Below are the code and all the weights of a small trained network. Each question names an input and a class and asks about switching units off, where a switched-off unit gives its printed mean instead of its output.

import numpy as np


def w(rows, s, z=0):
    codes = np.array(rows[::2]) - 128.0
    scale = np.full(codes.shape[1], s)
    scale[-1] = z or s
    return codes * scale


def f(y):
    return y / 2 * (1 + np.tanh(0.7978845608 * (y + 0.044715 * y**3)))


def log_softmax(a):
    a = a - a.max(-1, keepdims=True)
    return a - np.log(np.exp(a).sum(-1, keepdims=True))


def net(x, mask):
    res = np.array(x, float).reshape(1, 6) / 4 @ E
    y = f(res @ A[0][:, :-1].T + A[0][:, -1])
    res = res + np.where(mask, y, B[0][:, -1]) @ B[0][:, :-1]
    return log_softmax(res[-1] @ U[:, :-1].T + U[:, -1])


A, B = {}, {}
E = w([
[151,106,147,178,49,128,163,111,139,83,123,134],'x0',
[186,135,135,160,160,93,60,111,150,100,178,128],'x1',
[179,113,126,6,139,78,140,184,228,94,115,110],'x2',
[127,122,133,118,125,133,122,119,127,128,119,111],'x3',
[108,137,134,129,118,128,115,134,134,120,143,140],'x4',
[102,126,145,121,137,84,132,122,112,113,147,142],'x5',
],0.021)
A[0] = w([
[156,70,130,157,45,141,158,78,118,70,145,157,13],'N0',
[252,150,161,178,157,116,2,22,104,150,233,124,37],'N1',
[3,84,147,141,130,194,224,147,85,213,99,130,5],'N2',
[92,116,127,168,196,184,134,24,94,146,144,175,109],'N3',
[96,163,97,220,118,154,73,44,20,167,135,119,102],'N4',
[79,184,90,95,236,150,82,144,87,213,154,101,24],'N5',
],0.0083,0.0028)
B[0] = w([
[193,69,138,218,121,130,93,140,35,91,225,79,178],'N0',
[94,175,78,92,31,84,200,50,109,171,69,164,235],'N1',
[76,182,34,138,71,172,185,140,142,104,104,214,208],'N2',
[117,56,71,79,125,158,87,180,177,140,159,173,201],'N3',
[125,110,59,71,182,114,137,192,186,39,182,78,251],'N4',
[179,140,240,250,112,147,78,167,37,81,158,109,199],'N5',
],0.011,0.024)
U = w([
[152,125,84,28,189,103,81,185,246,112,150,101,202],'0',
[81,227,82,101,50,122,171,109,105,179,72,146,160],'1',
[154,110,161,230,115,163,75,138,36,123,170,74,6],'2',
],0.012,0.0024)

Each question gives the input, the list of numbers given to net, and the class t.
The units are the neurons (one row each of A and B). Each row of codes is followed by its name. A weight is (code - 128) times the scale printed after its matrix; where a second scale follows, it is the last column's (A, B and U).
mask holds one flag per neuron, in row order. A switched-off neuron (its flag False) gives its mean, the last column of its row in B, instead of its output. The means were averaged over made-up inputs and are rounded, as every weight is.
A unit's drop is (log p(t) with every unit on - log p(t) with that unit switched off) / (log p(t) with every unit on - log p(t) with every unit switched off).
The circuit of an input: a set's keep is (log p(t) with only the set's units on - log p(t) with every unit switched off) / (log p(t) with every unit on - log p(t) with every unit switched off). Starting from all 6 units, units are removed one at a time, each time the one whose removal leaves the highest keep (on an exact tie, the one counted first), for as long as the keep stays at least 0.8.
units of the circuit, in order: the units of the circuit, biggest drop first
unit that matters most: the unit with the biggest drop
top k neurons: the k neurons with the biggest drops, biggest first
drop when u is switched off: that unit's drop, to one decimal
input [-6,5,-2,5,-6,4], class 2: unit that matters most	N5
input [-6,-6,3,3,4,5], class 1: top 3 neurons	(N0 N2 N4)
input [-5,7,-7,2,3,1], class 0: top 3 neurons	(N4 N3 N2)
input [-6,6,3,-7,-1,1], class 1: top 3 neurons	(N1 N0 N4)
input [-5,-5,3,-6,-5,0], class 1: top 2 neurons	(N4 N0)
input [5,-3,3,7,0,-3], class 2: top 2 neurons	(N4 N1)
input [2,0,1,-4,-8,-4], class 2: top 4 neurons	(N4 N1 N2 N3)
input [-4,-4,-6,1,8,6], class 0: top 2 neurons	(N4 N1)
input [-4,-8,7,-4,-3,5], class 1: top 3 neurons	(N4 N3 N2)
input [0,8,6,5,0,8], class 1: units of the circuit, in order	(N1 N4)
input [7,-6,-5,2,0,-5], class 2: top 3 neurons	(N0 N1 N4)
input [-2,-1,0,2,1,4], class 2: units of the circuit, in order	(N1 N4)
input [-7,6,-2,-1,-6,5], class 2: top 2 neurons	(N5 N2)
input [7,6,2,-1,-7,-5], class 2: units of the circuit, in order	(N0)
input [-4,5,-1,7,-2,3], class 1: top 2 neurons	(N1 N0)
input [1,3,-1,1,-6,-2], class 1: top 2 neurons	(N4 N5)
input [-3,3,-7,3,-4,-7], class 0: top 2 neurons	(N4 N3)
input [6,4,4,-8,-7,7], class 2: drop when N0 is switched off	0.2
input [0,5,-1,3,-7,1], class 1: drop when N1 is switched off	0.3
input [5,1,2,-2,-8,0], class 2: drop when N4 is switched off	0.5
input [1,-7,-8,-8,-5,8], class 0: units of the circuit, in order	(N4)
